-157 -178 -181 224 -300
254 410 655 -393 -35
262 412 643 -383 -15
|
-300 -393 643

185 480 214 -601 -17
87 428 224 -544 -29
308 564 -253 82 -295
|
-17 -544 -253

240 374 584 -347 -18
237 374 586 -350 -14
234 374 594 -355 -32
230 373 597 -358 -34
258 379 541 -312 66
|
-18 -350 594 373 258

-675 618
11 239
-552 164
523 -182
610 -362
|
618 11

-495 104 -266 63 621
568 -396 -507 -325 -233
-293 -484 -248 -449 -45
-215 -174 263 -24 301
135 -289 -33 65 40
|
621 -325 -248 -174 135

-496 27 266 108 -130
393 453 217 -257 -60
376 -489 -106 272 -346
232 -31 -187 -349 -339
|
-130 -257 -106 -31
---
426 371 80 -25 287 275
20 421 518 226 -250 -43
-345 400 340 367 -117 -185
-335 387 220 77 -56 -217
531 379 150 90 -81 286
7 305 -497 -125 239 -86
-100 312 -442 -177 345 -228
9 375 118 -241 -534 -181
|
9 375 118 -241 -534 -181
-100 312 -442 -177 345 -228
7 305 -497 -125 239 -86
531 379 150 90 -81 286
-335 387 220 77 -56 -217
-345 400 340 367 -117 -185
20 421 518 226 -250 -43
426 371 80 -25 287 275

-498 -448 -437 -506 377 -525 -406
-267 -190 -191 -290 404 -310 -152
-184 -179 -182 -185 -73 -183 -180
-418 -342 -384 -458 622 -447 -351
347 251 347 421 -328 381 318
-210 -147 -177 -245 -109 -245 -153
-567 -490 -518 -603 159 -604 -483
519 447 504 565 -437 542 476
|
519 447 504 565 -437 542 476
-567 -490 -518 -603 159 -604 -483
-210 -147 -177 -245 -109 -245 -153
347 251 347 421 -328 381 318
-418 -342 -384 -458 622 -447 -351
-184 -179 -182 -185 -73 -183 -180
-267 -190 -191 -290 404 -310 -152
-498 -448 -437 -506 377 -525 -406

-257 99 -71 26 -499 40 54 -118 -75 -209
-13 111 44 -85 88 117 -166 -101 296 -39
-228 73 -258 258 -83 -23 -52 121 46 -486
59 -107 103 267 445 -9 362 -143 -184 -151
-197 239 365 -282 243 81 -276 92 -284 -155
56 -135 224 283 -197 -95 -145 -23 -73 370
|
56 -135 224 283 -197 -95 -145 -23 -73 370
-197 239 365 -282 243 81 -276 92 -284 -155
59 -107 103 267 445 -9 362 -143 -184 -151
-228 73 -258 258 -83 -23 -52 121 46 -486
-13 111 44 -85 88 117 -166 -101 296 -39
-257 99 -71 26 -499 40 54 -118 -75 -209

86 -197 -34 -260 -4 8 9 20 -72 100 27 12 66 14 1
58 -154 -39 -261 -24 16 -9 17 -72 76 24 -4 99 6 -2
81 -245 -8 -254 2 10 16 16 -91 109 19 7 -9 14 16
80 -402 39 -628 48 23 61 101 -121 184 73 56 -37 127 93
|
80 -402 39 -628 48 23 61 101 -121 184 73 56 -37 127 93
81 -245 -8 -254 2 10 16 16 -91 109 19 7 -9 14 16
58 -154 -39 -261 -24 16 -9 17 -72 76 24 -4 99 6 -2
86 -197 -34 -260 -4 8 9 20 -72 100 27 12 66 14 1

242 -137 -51 619
241 -183 -94 547
66 -322 -71 488
454 -333 -123 42
147 -467 -133 323
624 -655 282 -318
577 454 -460 161
355 -470 -478 -405
-473 429 226 -369
|
-473 429 226 -369
355 -470 -478 -405
577 454 -460 161
624 -655 282 -318
147 -467 -133 323
454 -333 -123 42
66 -322 -71 488
241 -183 -94 547
242 -137 -51 619

168 -63 65
178 -645 424
-218 -97 -163
431 38 250
-21 3 -28
106 -78 58
-207 -163 -130
|
-207 -163 -130
106 -78 58
-21 3 -28
431 38 250
-218 -97 -163
178 -645 424
168 -63 65
